In the rows, 128 means zero.
Here are made-up nodes, facts about them, and rows of numbers that follow some of those facts. Name the node behind each unnamed row.

Some facts about the nodes:
lefos {β=c, θ=giflem}
giflem {β=a, θ=fleflam, miduk}
pero {β=a, θ=stidralis, drubuka}
stidralis {β=c, θ=drubuka}
fubruplu {β=a}
dokik {β=a, θ=doka, klali}
tatrakli {β=c, θ=pero, droto}
setugom {β=a, θ=zeplidas, drubuka}
draske {β=c, θ=madom, lefos, babrirus}
drisul {β=b, θ=drubuka}
skuris {β=a, θ=latabru}
visti {β=b, θ=drolin, kinuk}
pogram {β=c, θ=lidrir, fasor}
dokla {β=c, θ=kago, fabi}
labripum {β=a, θ=kifu}
nestur {β=a}
daran {β=b, θ=stidralis, fezol}
fizo {β=a, θ=stustor, nestur}
drubuka {β=a}
flibo {β=a, θ=pero}
voger {β=a}
bododrum {β=b, θ=drubuka}
beples {β=a}
trubral {β=a}
kliklek {β=a, θ=zoflin}
sitro {β=a}
trubil {β=a}
pabom {β=a}
fasor {β=c, θ=nestur}
draful {β=a, θ=kifu, rono}
madram {β=a}
skitul {β=a, θ=losto}
vero {β=a, θ=setugom, gubo}
babrirus {β=a}
fezol {β=c, θ=kifu, drubuka}
varek {β=a, θ=traflar}
gufli {β=a, θ=giflem}
kifu {β=b, θ=drubuka}
keflon {β=a, θ=madom}
fome {β=a, θ=fubruplu, toba}
drolin {β=a}
droto {β=a}
suma {β=c}
flozan {β=a, θ=ploplolor}
zuplom {β=a}
zeplidas {β=c, θ=kifu}
lestadren {β=b, θ=zeplidas, rono}
rizi {β=b, θ=stustor, miduk}
ploplolor {β=a, θ=drolin, sitro}
kigre {β=a}
gubo {β=a, θ=drubuka}
batu {β=a, θ=voger}
troklal {β=a, θ=stustor, fabi}
fuskamon {β=a, θ=rizi, zeplidas}
zoflin {β=c, θ=stidralis}
stustor {β=a, θ=pero, traflar, drubuka}
sigon {β=b, θ=daplunor}
daplunor {β=c}
traflar {β=c}
nidur {β=b, θ=daplunor}
gregil {β=b, θ=kago}
pluzu {β=a}
meplil {β=a, θ=fiskik}
vonuk {β=a, θ=stidralis}
storadu {β=a, θ=nidur, giflem, miduk, losto, fezol}
dogrek {β=a, θ=lidrir}
klavuk {β=a, θ=sitro}
trafiflos {β=b}
fiskik {β=c, θ=kifu}
fedresti {β=b, θ=pero}
miduk {β=b, θ=bododrum}
madom {β=c, θ=gubo, bododrum}
klali {β=b, θ=lidrir, zite}
lidrir {β=b, θ=stidralis}
disobar {β=b, θ=lidrir}
budol {β=b}
grisir {β=a}
fabi {β=c, θ=fuskamon}
gredrol {β=a}
toba {β=a, θ=trubral}
losto {β=b, θ=skuris}
fleflam {β=c, θ=stidralis, stustor}
bimon {β=b}
gobu {β=a, θ=budol}
braklos {β=c, θ=pero}
droka {β=b, θ=nidur}
niku {β=b}
zite {β=b, θ=fleflam}
latabru {β=a, θ=stidralis, bododrum}
kinuk {β=a, θ=pluzu}
doka {β=b}
sobu {β=a, θ=kifu}
drutreskur {β=a, θ=nestur}
rono {β=a, θ=kinuk, zeplidas}
kago {β=b, θ=lefos}

Some nodes and their rows:
[118 134 127 124 138 139 132 112 139 130 121 148 144 116 127  97 129 141
 120 133 141 131 120 106  87 136 102 111  78 117 108 133 122 144 112 128
 137 110] -> droto
[126 142 129 129 117 134 122 125 134 134 123 139 124 121 146 108 119 139
 121 127 121 128 143 129  97 144 114 121 131 123 109 142 110 137 138 126
 139 103] -> rono
[123 147 123 123 118 135 116 125 135 138 123 134 119 123 151 106 119 141
 124 131 116 132 149 137  99 137 115 124 127 122 110 146 113 135 143 128
 138 103] -> kinuk
[131 144  99 120 141 121 116 141 128 168 136 114 122 147 129 146 125 148
 127 137  93 146 146 159 180  83 140 148 115 137 121 117 128 119 155 132
 122 148] -> visti
[126 109 117 120 140 130 119 133 127 125 138 114 104 131  86 152 118 112
 149 116 129 123  91 105 110 142 146 116 184 145 144 122 110 117 124 127
 115 132] -> zeplidas
[127 134 134 132 118 134 128 125 131 128 123 140 133 120 143 110 126 134
 119 125 132 127 136 124 101 142 117 121 124 124 113 138 115 137 126 125
 140 109] -> setugom
[131 132 141 132 113 137 128 129 123 126 128 133 136 117 149 108 131 131
 122 119 127 118 142 126 117 137 124 119 143 126 112 138 116 134 130 127
 141 108] -> vero
[125 132 136 129 124 137 131 119 130 127 124 138 138 117 140 103 131 135
 121 124 133 124 131 116 105 138 115 118 113 120 114 135 120 138 122 128
 138 113] -> pero
[126 132 137 128 121 136 130 121 129 124 123 139 137 118 143 106 131 132
 120 125 136 126 132 119 105 138 117 121 114 120 118 134 123 138 122 128
 137 113] -> stustor
[125 104 125 121 140 129 123 129 124 116 136 111 108 130  92 153 124 105
 148 118 140 125  91  99 116 139 147 120 172 142 151 118 121 114 115 129
 112 143] -> fleflam
[140 122 124 138 149 114 138 128 135 146 127 124 123 145 126 162 115 133
 112 136 111 156 123 120 164 105 142 159  97 133 149 103 132 126 135 130
 114 170] -> klali
[129 134 141 135 107 131 131 125 117 120 126 131 137 120 151 109 137 130
 132 122 128 116 146 134 123 143 123 126 134 126 116 143 121 135 125 128
 138 114] -> storadu
[124 121 108 120 102 110 143 120 152  89 122 125 116 124 111 104 140 105
  85  81 147 122 124 168 110 162 119 112 111  83 116 164 185 106 144 117
 132  77] -> fubruplu
[136 128 115 139 142 114 135 135 132 154 132 132 138 144 107 154 124 141
 117 136 123 149 118 131 161 103 137 146  92 138 130 105 127 127 128 127
 123 157] -> bododrum
[122 122 107 121 102 110 143 119 153  91 122 125 117 125 111 100 140 105
  86  82 147 122 124 170 112 163 119 113 110  82 117 163 185 106 146 116
 131  79] -> trubral
[130  96 131 113 147 135 129 125 120 112 139  97 109 126 102 145 130 103
 149 108 122 113  98  92 141 133 151 119 178 139 156 115 131 117 120 136
 108 150] -> pogram
[130 128 143 128 120 139 132 123 123 125 127 130 136 116 153 106 132 130
 124 119 122 116 142 120 123 135 123 121 136 123 117 137 123 137 130 131
 137 115] -> kliklek
[111 156 111 100 119 136 101 125 127 116 124 117 117 128 172  93 140 132
 135 148 120 136 165 159 114 103 118 133 109 116 115 153 138 118 141 137
 133 112] -> ploplolor
[131 129 143 129 116 137 131 123 122 124 127 129 135 116 152 109 133 130
 123 120 124 117 144 125 124 134 123 122 135 123 116 137 120 137 129 130
 137 114] -> vonuk
[124 134 138 134 114 130 130 122 126 120 123 138 136 119 143 109 130 130
 127 128 138 127 138 125 104 143 117 125 118 123 118 141 120 135 122 127
 137 115] -> skuris
[135 136 135 136 113 138 128 129 130 150 128 133 123 116 149 114 113 144
 119 111 100 115 148 130 115 155 121 116 164 127 103 141  98 145 149 124
 141  94] -> meplil

Name these rows:
No name comes twice in this set of rows, the named rows included.
[124 100 125 111 155 135 129 120 127 114 136 105 112 127  93 143 128 105
 149 116 129 121  91  88 125 131 142 118 151 136 156 112 133 119 113 136
 106 149]	fasor
[129 130 139 125 120 141 132 123 122 129 128 131 142 114 143 101 137 133
 123 117 124 113 138 120 123 135 121 116 126 123 111 137 123 138 126 130
 139 110]	flibo
[130 130 141 129 112 137 129 127 121 121 127 132 139 117 149 106 136 129
 119 120 132 119 138 125 120 132 125 118 136 124 114 136 121 134 125 129
 141 112]	troklal
[130 117 116 119  93 116 145 127 138  95 130 110 122 120 121 101 151 102
  90  66 132 102 139 176 147 156 136 109 147  87 110 167 186 104 154 119
 134  77]	fome
[130 139 114 150 129 102 138 127 117 151 135 129 138 149 109 158 129 144
 147 138 123 144 139 154 174 119 127 157  78 141 131 124 135 130 123 130
 116 164]	nidur
[113 121 118 140 122 107 127 117 115 110 138 116 107 138  84 158 126 111
 189 129 147 124 110 127 114 164 127 135 131 146 156 145 126 122 102 132
 103 149]	daplunor
[111 158 110 109 124 133 104 123 138 123 120 131 115 128 160  99 128 137
 131 150 124 144 155 149  91 117 111 132  96 116 114 151 129 125 138 132
 133 109]	drolin
[139 132 111 136 140 120 130 140 128 171 136 124 131 142 115 154 119 149
 120 126 100 141 131 140 175 100 141 142 123 141 119 109 120 126 146 127
 125 147]	lestadren
[112 156 114  95 114 139  97 130 117 113 128 108 121 126 181  90 152 127
 140 146 115 128 176 166 137  89 128 135 116 116 114 156 147 112 143 141
 133 116]	klavuk
[120 128 134 122 140 137 134 108 137 117 119 141 137 118 140  98 130 132
 121 133 137 133 126 104  94 136 105 121  76 113 124 130 132 141 115 132
 130 123]	nestur
[122 134 135 137 112 125 124 127 133 105 116 153 138 124 136 113 131 125
 111 138 167 145 117 119  80 136 120 128 107 123 126 130 117 129 107 121
 142 117]	babrirus
[129 110 118 125 140 130 121 134 131 138 139 114  98 130  86 156 107 120
 148 111 116 119  94 108 111 153 144 113 198 146 140 122 102 123 134 125
 115 124]	fiskik
[142 122 130 144 150 106 137 124 147 135 116 129 106 150 135 177  98 126
 106 141 115 175 123 115 141 117 138 177  91 130 172 102 129 126 137 127
 106 180]	doka
[106 161 106  99 124 133  96 123 133 112 120 124 116 130 168  92 140 131
 136 159 130 147 163 156 101 102 112 138  84 113 121 156 142 115 134 137
 131 117]	sitro
[126 101 121 112 145 138 126 129 119 128 144 107 120 124  83 139 132 111
 152 106 127 107  88  97 132 130 146 105 176 142 138 114 123 120 117 132
 116 135]	tatrakli

Now the same nodes, written a new way:
Named rows:
[ 75 114 174  99  93 124 117 134 110 134 131  84 140  97 106  97 118 140
 142 151 113 139 164 118 124 110 163 124 129] -> kigre
[135  61  94 124 157  68 100 110 170 157 187  96 176  80 134 120 143 171
 109 142 104 113 200 117 174 139  92 112 114] -> lefos
[160  86 128 166 160 138 105 106 161 146 168  73 180  81 145 100 179 171
 110 143 118 141 143 103 108  84  91  81 145] -> kago
[118 115 181 152 131 179 118  95 163 145 156  48 130 119 135 113 173 163
 118 161 141 159 139  97 123 117 109 102 148] -> bimon
[115  91 139 101 102 118 118 142 130  78 106 128 148  86 113 124 103 114
 106 167 132 156 162 113 128 148 151 102 116] -> skitul
[158  82 167 163 130 162 112  91 185  98 158  88 141  89 145 125 146 117
  97 152 158 165 143 104 136 139 102  70 144] -> losto
[136 104 108  95 118 124 125 150 125  76  77 148 144  92 100 124  98 124
  73 179 127 152 152 109 126 146 143  97 103] -> storadu
[165  85 145 177 130 151 106  92 185 110 176 102 170  82 150 118 159 122
  92 140 140 141 130 105 130 114  94  67 143] -> miduk
[111 108 183 151 122 173 126  86 154 145 181  38 124 126 156 100 174 177
 149 169 141 158 150 110 126  97 114 106 171] -> budol
[120  74 144 126 116 107 106  92 178 143 178 116 121 128 134 153 138 143
 101 126 144 102 180 122 213 156  98 160 107] -> zoflin
[108  91  94 126 114 129  83  83 159 151 156 124 103 135 123 154 141 164
  81 170 140  92 163 129 203 141 119 181  90] -> tatrakli
[136 116 135  84 122 102 119 126 177 157 142 120 102 166 122 127 162 183
 107 114 115  79 148 143 198 165  79 145  92] -> pogram
[166 109 213 141 102 159 131 106 191 136 166  89 142 140 151 118 177 135
 102  91 140 105 124 120 152 104  75 104 166] -> lidrir
[176 105 202 117 124 155 144 113 184 129 138  83 131 156 137 121 185 163
  93 107 142 110 114 114 139 116  83 101 150] -> klali
[ 79 157 159 123 108 122 107 144 105 166  83  50 156  92  98 148 126 124
 114 146 130  89 168 102 100 154 176 139 130] -> flozan
[ 43  78 238 109  97 112  64 144 128 179 133  81 115  82  73  94  97 111
 116 156  99 153 169  91 138  81 137 103 105] -> fubruplu
[ 87  87  91 157 107 131 125 108 150 173 206 100 139  98 128 143 139 107
 153 126 103 104 190 110 167 157  63 114  81] -> zeplidas
[118  97  78 142 138  98  89 114 148 186 194 105 154  90 140 121 144 163
 126 136  81  98 177 133 177 130  81 118  81] -> fabi
[ 68 118 175  99  96 124 112 138 116 129 124  83 141 105 110  97 116 138
 141 156 109 141 166 116 129 102 160 124 136] -> grisir
[ 98 139 159  94  81 137 103 155 127 132 105 133 135 118 126  98 137 153
 121 131  80 104 125 152 143  94 135 130 112] -> drutreskur
[152  87 129 163 128 190 136  87 162 117 145 111 146 125 126 136 173 133
  76 145 162 133 130  85 133  97  84 122 125] -> drisul

Name these rows:
No name comes twice in this set of rows, the named rows included.
[105 113  92 129 100 144 111 156 108 128 122 140 167  79 111 107 125 112
 124 140  93 120 158 112 117  91 112 117  93]	fuskamon
[102 103 134 118  73 149  96 120 111 108 101 153 145 103 114 128 125 124
  93 159 127 105 141 121 154  80 163 174 113]	flibo
[ 91  69 132 118  89 118 124 128 109 107 142 129 189  85 112 118 117  97
 128 124 131 126 177  93 145  81 131 146 132]	gubo
[126 117 146 110 117 115 103 123 178 167 179 109 114 145 147 122 155 175
 120 110  94  83 156 155 198 153  84 124  95]	fasor
[157  63 148 176 126 152 120  79 177 111 171  95 177  93 141 126 165 118
 101 132 151 136 149  92 139  95  91 100 156]	bododrum
[101 122 131 119  90 141  89 139 116 116 113 139 147 103 121 111 128 146
 112 159  89 109 133 148 138  78 143 141 104]	varek
[161  94 135 145 124 187 143  92 170 104 129 116 129 138 118 144 166 129
  68 145 169 133 125  92 145 119  90 109 131]	daran
[119  54  92 121 146  82 111  98 157 146 185 101 162 107 115 130 142 155
 105 139 133 116 207  98 178 139  94 139 105]	madom
[138  81 118 124 121  89  98 105 179 145 170 126 139 117 141 139 142 147
  95 118 116  94 169 140 205 150  89 127 102]	fleflam
[132  84 141 112 103 101 107 142 133  94 117 133 184  65 130 105 107 120
 117 135 109 134 164 116 133 107 136  97 134]	giflem

The same nodes again, as new rows of numbers:
Named rows:
[117 123 133 130 118 136 138 128 107 125 133 119 120 117  94 142 162 109
 154 122 135 116 146 120 114 149 157 143 138 133] -> disobar
[123 121 120 129 112 134 127 103 111 115 136 131 111 122 104 138 159  80
 137 115 132 122 141 124 124 157 132 136 140 134] -> niku
[111 139 126 121 120 125 136 107 139 131 139 125 133 132 123 102 146 139
  76 126 145 112 121 129 141 142 142 138 150 120] -> fleflam
[110 139 123 121 119 126 129 107 140 131 137 121 131 132 125  99 141 145
  79 124 147 112 122 130 141 141 142 138 149 124] -> stidralis
[147 126 136 131 128 140 118 173 114 156 124 114 124 115 136 113 126 138
 129 105 133 117 133 128 140 133 147 137 123 127] -> vonuk
[148 127 130 131 127 139 128 153 114 148 128 124 120 116 135 116 120 124
 114 102 127 121 129 129 144 139 138 134 126 127] -> latabru
[146 127 136 133 128 142 114 173 116 161 125 108 117 115 139 111 119 137
 124 105 132 118 131 129 139 131 153 139 123 133] -> kliklek
[140 130 133 128 131 129 112 154 120 137 127 122 122 116 146 107 104 107
 126  94 128 119 131 134 145 149 133 130 123 118] -> rono
[118 121 125 128 119 127 105 123 113 123 133 123 120 125 110 128 160  71
 155 113 143 119 146 126 123 159 136 136 138 133] -> lestadren
[125 140 130 122 123 125 136 129 130 136 137 132 144 141 133  91 187 141
  80 125 156 112 125 127 147 136 133 136 159 128] -> draske
[144 109 151 134 121 147 130 141 145  94 115 112 111 124 125 111  78  88
 168 114 116 130 111 138 147 169 114 129 174 103] -> trubral
[147 110 158 135 121 148 124 160 146 100 114 106 116 127 125 108  88  97
 183 115 124 129 113 137 146 162 116 132 172 102] -> toba
[150 130 132 131 129 138 112 171 113 151 126 120 126 118 135 123 141 127
 135 102 133 120 130 128 150 135 139 135 118 125] -> storadu
[168 136 142 130 126 128 110 140 116  96 133 127  99 117 163 111  91  86
  99  94 114 116 129 135 153 151 125 130 129 116] -> drolin
[123 120 120 130 111 134 125 101 109 113 136 131 113 121 106 136 163  81
 137 116 134 122 141 125 124 158 134 137 142 133] -> bimon
[122 120 121 129 111 133 126 102 110 114 136 131 112 121 104 137 163  78
 135 116 134 123 140 125 125 156 131 137 142 137] -> trafiflos
[116 138 127 120 121 124 137 112 133 124 138 133 140 139 128  95 161 134
  75 122 149 112 124 130 145 142 128 135 156 124] -> fabi
[151 127 133 129 131 139 126 176 112 147 124 123 131 121 136 111 136 136
 127 103 133 119 135 128 142 133 134 136 125 125] -> troklal
[143 130 146 131 133 138 141 180 116 150 125 113 126 111 127 120 118 150
 138 107 130 113 135 126 134 133 161 139 120 120] -> dogrek
[171 157  68 125 128 112 166 118  76 199 101 136  97 124 130  75  63 160
 214 162 105 113 123 124 138 145 107 113 119 128] -> voger
[123 117 119 130 112 135 127 102 111 118 135 134 117 123 104 135 164  84
 135 116 134 123 141 125 124 157 127 137 144 136] -> rizi

Name these rows:
No name comes twice in this set of rows, the named rows included.
[115 126 135 132 114 133 155 105 108 127 139 124 111 111  97 142 150  96
 135 121 129 118 139 121 117 159 161 140 147 133]	klali
[112 119 120 129 114 129 112 104 117 120 134 129 116 121 108 130 149  70
 147 111 138 123 141 126 124 163 134 134 137 136]	kifu
[124 123 115 129 104 136  83 102 116 122 134 129 111 118  81 192 199  71
 178 118 142 126 130 118 148 152 132 133 103 131]	sigon
[141 127 125 130 125 137 133 136 119 135 127 129 115 114 138 114 103 115
 108  96 119 122 127 131 144 147 132 131 129 125]	drubuka
[124 140 130 122 121 124 145 112 131 129 140 136 139 139 128  95 176 135
  74 121 150 113 123 128 148 141 128 135 160 125]	lefos
[109 135 111 118 116 128 144  88 141 113 138 135 131 135 123  99 133 138
  60 119 139 115 121 131 142 143 127 135 149 122]	traflar
[136 125 134 128 116 124  95 123 109  99 137 125 107 126 123 128 154  57
 150 112 139 116 146 127 128 160 133 135 137 130]	visti
[145 126 127 129 127 140 129 153 116 137 126 125 122 118 133 113 116 129
 115 100 125 120 132 130 142 139 131 135 126 124]	stustor
[122 116 111 131 111 141 106 118 112 130 131 118 111 123 108 131 160  95
 138 121 140 121 143 124 120 146 140 141 140 145]	fedresti
[144 126 123 130 125 143 119 149 118 145 125 119 115 116 139 111 109 128
 111 100 127 122 130 131 141 138 137 136 127 131]	pero
[147 125 126 131 126 144 109 168 116 158 122 110 117 118 140 108 119 138
 121 105 131 120 133 129 139 130 143 138 122 133]	flibo
[140 140 167 136 134 134 158 173 112 168 132 108 120 100 130 122 115 143
 130 109 124 112 128 125 134 139 186 139 134 124]	dokik
[126 121 120 131 107 136  90 111 113 125 134 127 115 121  87 174 194  76
 170 117 142 125 134 120 141 153 132 135 116 130]	droka

